Below are the code and all the weights of a small trained network. Each question names an input and a target symbol and asks about switching units off, where a switched-off unit gives its printed mean instead of its output.

import numpy as np


def w(rows, s, z=0):
    codes = np.array(rows[::2]) - 128.0
    scale = np.full(codes.shape[1], s)
    scale[-1] = z or s
    return codes * scale


def f(y):
    return np.maximum(y, 0)


def softmax(a):
    e = np.exp(a - a.max(-1, keepdims=True))
    return e / e.sum(-1, keepdims=True)


def log_softmax(a):
    a = a - a.max(-1, keepdims=True)
    return a - np.log(np.exp(a).sum(-1, keepdims=True))


def net(x, mask):
    ids = ['γδεζηλμξτψ'.index(c) for c in x.split()]
    T = len(ids)
    res = E[ids] + P[:T]
    r = res
    for j in range(3):
        rows = slice(2 * j, 2 * j + 2)
        q, k, v = (r @ M[0][rows].T for M in (Q, K, V))
        z = softmax(np.where(np.tri(T) > 0, q @ k.T / 2**0.5, -1e9)) @ v
        o = O[0][rows]
        res = res + np.where(mask[j], z, o[:, -1]) @ o[:, :-1]
    y = f(res @ A[0][:, :-1].T + A[0][:, -1])
    res = res + np.where(mask[3:7], y, B[0][:, -1]) @ B[0][:, :-1]
    return log_softmax(res[-1] @ U[:, :-1].T + U[:, -1])


Q, K, V, O, A, B = {}, {}, {}, {}, {}, {}
E = w([
[73,184,153,118,9,82],'γ',
[166,201,162,89,95,81],'δ',
[217,196,138,110,129,150],'ε',
[26,75,124,79,37,84],'ζ',
[158,44,184,87,121,109],'η',
[210,157,99,113,195,101],'λ',
[76,207,66,124,98,106],'μ',
[216,61,75,249,48,136],'ξ',
[91,119,176,146,198,127],'τ',
[66,26,115,212,142,174],'ψ',
],0.018)
P = w([
[142,171,105,197,62,40],'0',
[186,93,255,171,97,69],'1',
[151,85,232,212,126,95],'2',
[101,141,116,173,83,185],'3',
[130,131,113,163,70,185],'4',
[120,139,167,170,128,118],'5',
[134,157,162,161,141,127],'6',
[121,146,130,188,123,159],'7',
[120,156,164,130,144,126],'8',
[143,175,170,152,168,114],'9',
[122,106,137,145,124,176],'10',
[139,133,156,136,151,145],'11',
[140,141,154,141,153,151],'12',
],0.0093)
Q[0] = w([
[254,147,126,117,129,99],'head 1',
[76,154,69,72,193,219],'head 1',
[34,75,80,113,204,97],'head 2',
[68,102,179,171,207,45],'head 2',
[109,130,90,78,107,232],'head 3',
[97,96,172,92,163,139],'head 3',
],0.0078)
K[0] = w([
[175,29,49,220,36,125],'head 1',
[161,113,191,110,94,180],'head 1',
[80,90,147,41,147,114],'head 2',
[167,188,69,140,125,182],'head 2',
[177,71,254,96,122,162],'head 3',
[131,126,105,51,131,122],'head 3',
],0.0061)
V[0] = w([
[249,109,108,184,126,134],'head 1',
[108,73,155,125,41,89],'head 1',
[112,100,189,73,157,86],'head 2',
[132,95,174,81,86,176],'head 2',
[50,27,130,151,193,140],'head 3',
[62,192,98,195,146,149],'head 3',
],0.011)
O[0] = w([
[193,148,165,134,179,102,225],'head 1',
[112,83,103,115,140,89,254],'head 1',
[146,148,112,191,151,38,94],'head 2',
[100,97,130,124,230,129,131],'head 2',
[254,114,139,51,129,101,91],'head 3',
[119,63,102,130,90,151,114],'head 3',
],0.014,0.0093)
A[0] = w([
[193,207,70,236,76,202,98],'neuron 1',
[214,62,125,87,166,249,4],'neuron 2',
[153,2,228,190,70,81,67],'neuron 3',
[99,5,212,133,225,138,34],'neuron 4',
],0.0057,0.0022)
B[0] = w([
[98,132,225,98,144,90,163],'neuron 1',
[5,132,80,147,208,148,188],'neuron 2',
[247,183,85,136,128,169,254],'neuron 3',
[147,166,1,14,168,172,244],'neuron 4',
],0.0072,0.008)
U = w([
[107,82,101,152,187,29,140],'γ',
[150,114,98,19,92,160,80],'δ',
[124,119,206,117,116,120,219],'ε',
[43,123,160,102,181,196,89],'ζ',
[89,1,104,123,136,51,227],'η',
[73,80,23,178,153,138,23],'λ',
[113,122,179,94,170,182,41],'μ',
[184,63,111,201,76,94,252],'ξ',
[103,97,128,108,55,181,206],'τ',
[79,195,38,152,139,120,15],'ψ',
],0.0084,0.0033)

Each question gives the input, a string of symbols that net reads in full, and the target symbol t.
The units are the heads (2 rows each of Q, K, V and O) and the neurons (one row each of A and B). Each row of codes is followed by its name. A weight is (code - 128) times the scale printed after its matrix; where a second scale follows, it is the last column's (O, A, B and U).
mask holds one flag per unit, heads first, then neurons. A switched-off unit (its flag False) gives its mean, the last column of its rows in O or B, instead of its output. The means were averaged over made-up inputs and are rounded, as every weight is.
A unit's drop is (log p(t) with every unit on - log p(t) with that unit switched off) / (log p(t) with every unit on - log p(t) with every unit switched off).
The circuit of an input: a set's keep is (log p(t) with only the set's units on - log p(t) with every unit switched off) / (log p(t) with every unit on - log p(t) with every unit switched off). Starting from all 7 units, units are removed one at a time, each time the one whose removal leaves the highest keep (on an exact tie, the one counted first), for as long as the keep stays at least 0.8.
units of the circuit, in order: the units of the circuit, biggest drop first
top k neurons: the k neurons with the biggest drops, biggest first
heads that matter: for each layer, one digit per head in row order, 1 if its drop is at least 0.15 and else 0, layers parted by /
input ξ η λ δ ζ η γ, target τ: units of the circuit, in order => head 2; head 1
input η μ γ δ τ, target λ: heads that matter => 111
input τ γ η η δ, target γ: units of the circuit, in order => head 2
input ξ ε ζ μ ζ ζ η ε, target μ: units of the circuit, in order => head 2; head 1
input γ η η η μ, target γ: units of the circuit, in order => head 2; head 3
input τ λ ζ, target ξ: heads that matter => 010
input δ μ η μ λ η, target τ: units of the circuit, in order => head 1; head 3; head 2
input ε ξ ξ γ η δ μ ξ γ τ ε, target ζ: top 2 neurons => neuron 2; neuron 3
input τ γ λ, target ξ: units of the circuit, in order => head 2; neuron 4; neuron 2
input τ ζ τ, target ξ: units of the circuit, in order => head 2; head 3; neuron 3
input ζ ξ ξ ξ ε, target μ: units of the circuit, in order => head 1; head 2
input τ τ ζ, target ξ: top 2 neurons => neuron 3; neuron 4
input δ γ μ η, target λ: units of the circuit, in order => head 3; head 1
input ζ η γ δ γ γ ε η, target λ: top neuron => neuron 4
input τ η ψ, target ξ: units of the circuit, in order => head 3; neuron 3
input ζ ζ ψ γ, target η: units of the circuit, in order => head 1; head 2; neuron 4
input γ λ ζ γ δ ε, target λ: units of the circuit, in order => head 1; head 3
input ψ ζ ζ η μ, target η: top 2 neurons => neuron 3; neuron 4
input τ λ η, target ξ: units of the circuit, in order => head 2; neuron 3
input λ η ε, target ε: top neuron => neuron 1
input τ τ ψ ζ μ ζ η μ ψ δ ζ ε λ, target η: heads that matter => 101
input ξ η ζ δ τ τ ζ ζ η, target δ: heads that matter => 001
input ψ λ ξ ζ ξ ψ ζ γ, target δ: heads that matter => 011
input ζ δ λ, target η: heads that matter => 100
input γ τ ψ ζ η ζ ζ η γ, target η: heads that matter => 110
